Where the symbols take the units:
FQ: δ>LB, ρ>PM, σ>SF, η>FD, θ>QP, π>ZM
BD: δ>HD, ρ>TN, σ>FD, η>SF, θ>FG, π>TB
QQ: δ>BP, ρ>NZ, σ>RC, η>LT, θ>RZ, π>GQ
NZ: δ>FJ, ρ>QQ, σ>PN, η>CR, θ>HG, π>ML
FD: δ>LF, ρ>PR, σ>BD, η>FQ, θ>GS, π>MF
LT: δ>MS, ρ>CR, σ>MP, η>QQ, θ>TB, π>FG
GS: δ>ZC, ρ>PG, σ>FG, η>QP, θ>FD, π>MP
BH: δ>ZM, ρ>RH, σ>BF, η>ZT, θ>QR, π>LB
MF: δ>ZT, ρ>PJ, σ>TB, η>ZM, θ>MP, π>FD
MG: δ>GP, ρ>QP, σ>ML, η>PG, θ>PM, π>PN
TN: δ>DH, ρ>BD, σ>PR, η>HZ, θ>CG, π>TD
PM: δ>QF, ρ>FQ, σ>HZ, η>PR, θ>MG, π>ZR
ML: δ>PF, ρ>GQ, σ>MG, η>CG, θ>HZ, π>NZ
MP: δ>ZQ, ρ>TP, σ>LT, η>RC, θ>MF, π>GS
ZR: δ>RH, ρ>ZM, σ>HG, η>PJ, θ>PN, π>PM
QP: δ>HQ, ρ>MG, σ>GQ, η>GS, θ>FQ, π>RC
DH: δ>TN, ρ>HD, σ>BZ, η>GJ, θ>FB, π>QC
FB: δ>CG, ρ>BT, σ>FF, η>PF, θ>DH, π>LH
ZQ: δ>MP, ρ>CL, σ>MS, η>QR, θ>ZT, π>ZC
RC: δ>QR, ρ>PN, σ>QQ, η>MP, θ>ZM, π>QP
PG: δ>FF, ρ>GS, σ>CG, η>MG, θ>PR, π>TP
BP: δ>QQ, ρ>FJ, σ>QR, η>MS, θ>BF, π>MQ
LB: δ>FQ, ρ>QF, σ>JC, η>LF, θ>HQ, π>BH
QR: δ>RC, ρ>ZJ, σ>BP, η>ZQ, θ>BH, π>HQ
LH: δ>CR, ρ>MS, σ>CL, η>FJ, θ>QC, π>FB
BF: δ>RZ, ρ>QM, σ>BH, η>HL, θ>BP, π>JC
QC: δ>TD, ρ>HL, σ>RN, η>QM, θ>LH, π>DH
PF: δ>ML, ρ>MQ, σ>GP, η>FB, θ>GJ, π>FJ
TD: δ>QC, ρ>TB, σ>PJ, η>HG, θ>CR, π>TN
ZT: δ>MF, ρ>RN, σ>HL, η>BH, θ>ZQ, π>LF
RH: δ>ZR, ρ>BH, σ>QM, η>RN, θ>ZJ, π>QF
HQ: δ>QP, ρ>GP, σ>MQ, η>ZC, θ>LB, π>QR
BZ: δ>PR, ρ>LF, σ>DH, η>QF, θ>FF, π>RN
PJ: δ>RN, ρ>MF, σ>TD, η>ZR, θ>TP, π>PR
GP: δ>MG, ρ>HQ, σ>PF, η>FF, θ>QF, π>ZJ
TP: δ>CL, ρ>MP, σ>CR, η>PN, θ>PJ, π>PG
GJ: δ>HZ, ρ>JC, σ>QF, η>DH, θ>PF, π>QM
CG: δ>FB, ρ>FG, σ>PG, η>ML, θ>TN, π>CR
JC: δ>SF, ρ>GJ, σ>LB, η>HD, θ>MQ, π>BF
BT: δ>FG, ρ>FB, σ>ZC, η>MQ, θ>HD, π>MS
FJ: δ>NZ, ρ>BP, σ>ZJ, η>LH, θ>QM, π>PF
TB: δ>HL, ρ>TD, σ>MF, η>RZ, θ>LT, π>BD
QF: δ>PM, ρ>LB, σ>GJ, η>BZ, θ>GP, π>RH
GQ: δ>MQ, ρ>ML, σ>QP, η>FG, θ>SF, π>QQ
ZM: δ>BH, ρ>ZR, σ>RZ, η>MF, θ>RC, π>FQ
MS: δ>LT, ρ>LH, σ>ZQ, η>BP, θ>HL, π>BT
LF: δ>FD, ρ>BZ, σ>HD, η>LB, θ>ZC, π>ZT
QM: δ>HG, ρ>BF, σ>RH, η>QC, θ>FJ, π>GJ
HZ: δ>GJ, ρ>SF, σ>PM, η>TN, θ>ML, π>HG
PN: δ>ZJ, ρ>RC, σ>NZ, η>TP, θ>ZR, π>MG
CR: δ>LH, ρ>LT, σ>TP, η>NZ, θ>TD, π>CG
HL: δ>TB, ρ>QC, σ>ZT, η>BF, θ>MS, π>HD
PR: δ>BZ, ρ>FD, σ>TN, η>PM, θ>PG, π>PJ
HG: δ>QM, ρ>RZ, σ>ZR, η>TD, θ>NZ, π>HZ
RZ: δ>BF, ρ>HG, σ>ZM, η>TB, θ>QQ, π>SF
RN: δ>PJ, ρ>ZT, σ>QC, η>RH, θ>CL, π>BZ
SF: δ>JC, ρ>HZ, σ>FQ, η>BD, θ>GQ, π>RZ
CL: δ>TP, ρ>ZQ, σ>LH, η>ZJ, θ>RN, π>FF
ZJ: δ>PN, ρ>QR, σ>FJ, η>CL, θ>RH, π>GP
FF: δ>PG, ρ>ZC, σ>FB, η>GP, θ>BZ, π>CL
FG: δ>BT, ρ>CG, σ>GS, η>GQ, θ>BD, π>LT
MQ: δ>GQ, ρ>PF, σ>HQ, η>BT, θ>JC, π>BP
ZC: δ>GS, ρ>FF, σ>BT, η>HQ, θ>LF, π>ZQ
HD: δ>BD, ρ>DH, σ>LF, η>JC, θ>BT, π>HL

The rows follow the links: the fewer symbols apart two units are, the more alike their rows tend to be.

Each row is also shifted at random along 3 hidden directions that mean nothing.

Row, then unit:
97 -219 -25 121 402 306 199 248 -176 -108 173 147 80 5 261 157 52 -715 -20 -117 470 386 -90 -24 -293 478 -35 -9 -158 52 63 -189 -121 -165 -158 -218 184 661 289 409 238 127 89 -99 -74 -434 -173 265 -371 320 -437 -77 -300 570 645 -376 -284 -288 220 -255 -168 -110 613 153 -320 -67 205 -32: PF
460 174 76 -182 322 -7 -298 210 152 -356 113 223 132 83 -157 -116 34 604 -335 -45 -573 -69 392 489 543 -525 -158 41 441 -282 82 180 101 -542 -14 -27 398 209 -640 481 -72 72 -522 143 218 -37 190 -222 19 -731 231 -59 445 -734 -257 357 -263 300 172 -68 255 256 149 -629 -68 257 476 347: RZ
169 81 -278 157 156 165 -253 313 234 161 -406 -401 -161 -63 403 289 390 -15 -529 -398 -324 -320 243 -174 -462 34 30 -353 150 300 -27 -174 368 251 145 -443 332 2 -13 -300 -244 189 218 -21 -184 -305 481 -379 33 27 662 97 -65 -49 -92 -238 -220 426 -195 -422 -652 -427 -59 -326 547 -48 73 231: RH
5 30 133 -383 -134 -264 52 -22 196 -142 185 -233 -193 -334 -92 572 -313 -30 -53 -42 292 -331 -91 -239 271 7 -554 313 416 496 222 -146 160 1 -81 -232 -256 -118 -106 602 -373 721 -301 268 -548 326 -196 -94 -15 187 -235 -378 -148 -264 -665 -443 -3 209 34 63 613 425 -59 16 -768 134 -450 -425: HL
-27 171 29 85 189 134 517 144 585 -325 -20 -317 75 -510 -28 -477 221 53 -135 399 30 207 139 -304 -118 -274 -29 820 142 324 -334 -468 -44 -10 -50 262 -204 96 515 216 181 401 391 167 -135 97 -19 -136 -142 218 -13 283 -279 217 232 -58 -38 407 233 375 94 -216 -88 -457 661 250 58 -485: HD
-114 -145 106 -489 379 186 469 303 703 11 388 59 398 -583 208 423 -390 -329 -527 46 208 272 19 244 -14 -198 -353 132 124 46 -26 154 184 78 -42 -227 415 417 -252 297 -166 128 -321 44 165 -100 252 -161 307 634 -101 -101 -560 231 2 -79 -321 107 265 -442 365 316 -53 -17 -245 158 445 61: HZ
203 495 168 -4 476 513 -181 277 221 104 247 296 162 -39 347 -754 350 -138 54 -130 -371 330 267 263 168 46 316 -174 329 29 -659 -367 -202 -392 119 286 674 369 264 359 529 88 164 575 77 -771 506 -351 -45 -270 392 297 -299 -324 419 -99 79 364 445 -247 -463 -367 -412 -501 635 -98 384 10: HG
-74 268 52 548 -501 -157 80 -52 -268 -114 -52 135 401 366 -431 -540 257 143 241 515 -239 94 168 291 -82 29 -146 190 -128 -143 128 291 95 357 -17 599 -395 -554 307 -550 -75 -155 -128 369 315 339 -292 200 -292 -166 60 233 194 102 261 260 147 -125 147 440 83 293 191 217 115 -130 -15 165: GS
30 -10 55 19 105 292 -25 156 -232 -137 485 440 -132 -71 32 32 -243 -139 132 -290 393 363 17 -371 265 193 -27 -522 -112 266 277 10 -546 -131 -82 -382 428 390 -240 488 -42 113 59 -501 -188 129 -40 70 -290 -137 -236 -272 276 -18 189 -241 -277 -265 178 -361 3 -461 164 62 -491 -67 305 -20: FJ
94 212 -389 -82 323 -76 -285 11 -154 494 319 25 193 475 403 -97 356 -351 -37 -100 -387 -224 -240 212 324 -395 113 -305 107 207 -568 272 -302 217 -261 -84 -19 111 471 70 -165 77 -166 194 -770 -619 213 350 -49 408 111 41 -96 -751 -245 -285 -539 139 -196 -275 -184 -262 122 -343 -531 -241 178 503: ZM
321 83 33 -88 395 299 110 138 210 97 108 -107 -158 -171 61 -341 185 -196 -102 -567 -345 54 -248 -171 293 -436 315 163 292 331 -302 -59 -112 -228 65 -428 261 483 367 614 304 455 263 225 -400 -575 348 -235 -337 -52 44 313 7 -367 21 21 -129 403 -116 -16 -348 -417 -7 -198 311 330 235 116: BF
335 -246 195 45 50 5 -336 112 -335 81 511 163 103 -36 -308 252 5 156 -86 -428 143 21 -340 32 301 222 -209 -174 73 -227 190 245 -42 -268 -217 -297 81 690 -381 556 -383 406 -118 -258 -233 83 -651 448 -501 -114 -408 -153 392 -24 -58 -53 -169 95 -394 -33 -73 -224 531 321 -435 342 -273 368: BP
-125 -90 -100 36 156 279 -164 348 77 -212 305 145 55 -9 131 13 -250 194 -7 -428 145 306 -309 -198 -202 141 -269 170 -365 26 -36 218 -531 -226 -207 -237 19 706 -529 199 -129 409 -8 -72 -263 -114 -318 236 -427 151 -225 196 60 456 4 -16 -487 -188 -108 145 -103 -54 518 -22 -372 182 -99 140: MQ
85 364 -184 22 381 -157 -243 -115 190 577 -296 -257 -212 26 543 197 -78 -109 -488 -236 -179 -124 38 437 -342 -270 99 -744 304 -89 -313 -31 -72 358 59 -247 109 26 301 -275 277 -343 247 -108 141 -498 684 -259 410 333 380 275 -609 90 104 -170 5 228 239 -726 -124 312 -95 -68 824 230 384 306: ZR
-144 -32 255 -66 -248 -132 300 27 222 -144 -114 180 18 -334 -349 41 -485 399 59 108 102 463 -410 17 181 33 -259 777 -215 -235 91 229 -292 318 -223 379 -410 120 -197 68 -53 581 -195 284 75 354 -475 144 374 74 -517 166 -472 127 -115 277 362 -246 111 324 433 16 360 271 73 327 -108 -341: FG
211 238 -257 -111 -547 -302 -307 45 185 -80 -585 -580 -243 177 -75 421 -11 -12 95 -291 -224 -632 221 -54 -103 -169 96 354 356 -156 137 90 440 91 300 -25 -429 -452 -24 -258 142 88 397 -52 -136 350 -25 -278 -55 -133 145 247 -43 -429 -453 10 441 96 -217 568 -64 340 -204 -124 666 313 -419 40: ZT
-69 -159 332 -141 149 174 24 315 610 -123 349 -32 45 -131 18 -132 -112 137 -415 -66 -366 134 -166 299 158 -228 -52 218 41 -109 -103 43 -51 76 -128 -52 40 649 -252 16 -1 249 67 107 -193 -209 483 140 -156 75 179 125 416 -51 68 179 -542 143 605 73 155 -88 58 -508 -58 188 454 -86: SF
-65 -109 -223 294 272 0 -87 63 276 395 160 -236 461 -34 -197 70 405 41 -362 127 -78 -66 139 336 158 -344 15 -348 -32 -3 -123 218 262 -57 -285 -269 -129 -21 -147 -614 234 -226 -288 182 -86 -250 430 19 277 8 391 95 131 121 -71 -113 -672 -169 72 -214 305 636 167 -154 -160 -214 472 321: FQ
-188 -201 44 14 216 123 95 -21 -23 -121 123 478 -176 -208 315 105 -394 78 38 -365 329 317 135 -126 -1 390 80 -78 -308 -200 371 105 -524 -250 -354 144 291 506 -341 -9 132 -270 93 -90 131 -155 251 203 134 -37 -317 -169 -21 451 -29 -141 73 -560 198 -417 145 -264 597 -19 113 103 457 28: ML
-261 -32 112 83 -184 230 387 -67 -325 -320 137 353 -111 -135 -136 -605 37 -50 295 189 248 175 -183 -643 -148 255 498 347 6 319 -105 -393 29 -150 158 -124 53 97 610 322 47 47 266 -7 238 98 -149 142 -286 -121 -229 -235 128 465 735 -110 39 -278 351 237 -109 -385 -226 234 20 -108 -307 -447: FB

Where do the symbols, taken in turn from left to right, take each start?
Answer with the unit's name.
-14 -31 169 203 -218 0 142 192 -109 -144 -85 102 209 -160 -333 -312 61 -101 -152 49 123 305 -153 -317 -71 101 -289 595 386 -197 108 -123 -63 -235 -120 108 -193 7 209 186 -61 493 95 162 284 243 -585 -100 -193 -47 -435 -38 42 217 125 429 95 209 -163 369 -146 55 135 -10 324 136 -330 -193
ρ δ η η -> CG
139 45 50 298 198 290 -61 278 465 -198 -155 -133 -79 -61 -52 -538 250 211 -438 -291 -268 182 113 244 -342 -243 -106 325 120 -233 -251 -369 343 -107 249 -313 -85 521 71 317 651 245 -82 1 99 -279 275 -209 -508 -56 310 416 328 146 236 409 -332 357 50 28 -108 -198 -240 -391 764 471 683 -268
ρ σ -> QF
-115 -137 -169 286 -575 -215 -251 102 137 352 -335 -174 68 -7 -71 400 -264 -130 224 -72 478 -135 -409 -116 -241 429 -251 428 -399 64 -187 219 203 543 -349 113 -519 -353 519 -601 -15 -14 469 -44 -83 43 -371 18 -176 811 -150 290 -353 380 42 226 255 -43 -45 114 -242 175 138 413 91 96 -733 70
ρ σ η -> PF
153 240 239 -509 116 -41 332 81 166 -195 121 -161 -345 -296 -15 -55 -431 -144 -4 499 279 84 122 82 14 133 -127 56 398 30 63 42 149 114 300 308 176 -282 72 299 86 134 112 355 50 -230 30 -147 484 -8 -143 -157 -467 -349 -212 -30 266 595 625 23 46 -289 -286 -174 443 -94 -76 -262
δ σ -> RN
-84 134 -155 -12 -154 -356 178 117 322 43 -375 -413 184 148 -49 -242 -192 291 157 224 -381 -267 -65 53 -199 -121 249 173 177 182 -72 -214 441 379 51 522 -485 -591 111 -435 282 4 133 272 252 -9 486 331 184 -45 108 396 -71 -146 126 442 141 -138 249 214 224 587 -170 -295 533 201 86 -129
ρ π ρ -> MF
114 236 -126 -426 600 -56 253 76 333 -111 -369 85 -622 -520 367 322 -424 228 -796 -590 -192 -31 256 -50 -159 136 -8 -89 279 -4 367 -364 487 107 166 -135 490 213 -234 443 264 140 172 -66 289 -360 532 -536 -38 122 -22 84 -278 211 2 -45 37 353 -30 -547 -362 -453 164 -161 985 579 490 -74
δ δ ρ -> BF
-299 -211 -374 133 -199 197 54 -62 112 661 93 67 7 -117 275 450 -32 -603 240 -512 645 183 -208 -310 -200 522 74 -133 -767 366 -13 153 -232 479 -535 -521 -70 386 242 -335 -21 -94 336 -541 -94 -158 9 163 43 745 -80 -154 -742 789 -53 -405 -398 -439 -350 -390 -108 -85 382 351 -406 68 -169 225
π θ θ -> ZJ
-86 104 -262 -98 -125 -274 295 -167 497 222 -8 -550 -176 106 245 -11 -203 -283 47 535 158 -102 70 115 -279 60 152 245 162 221 -279 -20 162 521 34 404 -282 -580 459 -489 400 -409 87 358 163 -65 470 -164 36 695 98 340 -1022 554 343 144 542 -72 116 15 -161 293 -229 16 753 -48 52 -73
σ η -> HZ
179 -265 62 188 122 165 -297 -135 -360 443 -46 301 -171 243 -94 563 119 -508 -69 -235 416 -204 89 -129 123 273 -179 -487 -160 132 137 140 43 286 -14 -573 381 -115 -19 -238 -317 -278 -153 -680 -133 27 -72 95 -128 89 8 -369 146 271 88 -305 -20 -207 -18 -449 -260 189 169 340 -746 17 -102 238
η σ -> LH
13 -142 -238 355 39 88 -72 58 -85 349 -252 -73 216 167 -24 362 124 -29 -278 -484 -50 156 -175 233 -402 527 -43 -366 -396 -260 6 88 180 345 -142 -402 -65 437 206 -371 -24 -36 144 -205 30 -90 -10 -139 -585 282 -29 369 200 339 69 127 -347 -495 -415 -244 -357 336 559 405 132 182 19 112
θ π ρ -> RH
-235 -324 -247 294 173 -36 64 -157 211 406 463 191 108 310 371 155 -133 -177 31 -134 153 93 8 379 -196 372 -77 -583 -560 -224 38 71 -107 112 -492 -245 -4 60 406 -438 126 -449 18 -219 98 -163 128 463 61 568 38 -215 -624 623 400 17 -376 -529 44 -264 11 -22 256 354 -366 -173 149 420
η θ ρ -> FD
-74 -28 -156 -635 -306 -570 -229 -179 462 541 43 -317 -160 15 -139 774 -199 180 133 121 121 -386 -115 74 17 -135 -492 -36 411 -117 32 262 215 588 -244 172 -420 -355 273 -210 -120 179 -165 206 -194 37 -79 170 377 625 -246 -33 -391 -280 -820 -62 214 402 -147 132 408 443 45 46 -820 -14 -710 67
η ρ ρ σ -> RZ
-26 39 -26 149 -487 -301 37 186 -2 -184 -724 -454 -169 -8 -89 297 269 466 -262 291 -172 -442 341 -160 -455 -112 -211 386 -53 -100 95 -340 490 352 341 126 -787 -630 -99 -247 367 -72 199 -12 360 221 -59 -35 -357 -15 294 269 277 147 -190 99 75 91 -198 234 252 173 -103 -62 700 466 146 -89
δ π σ π -> BD
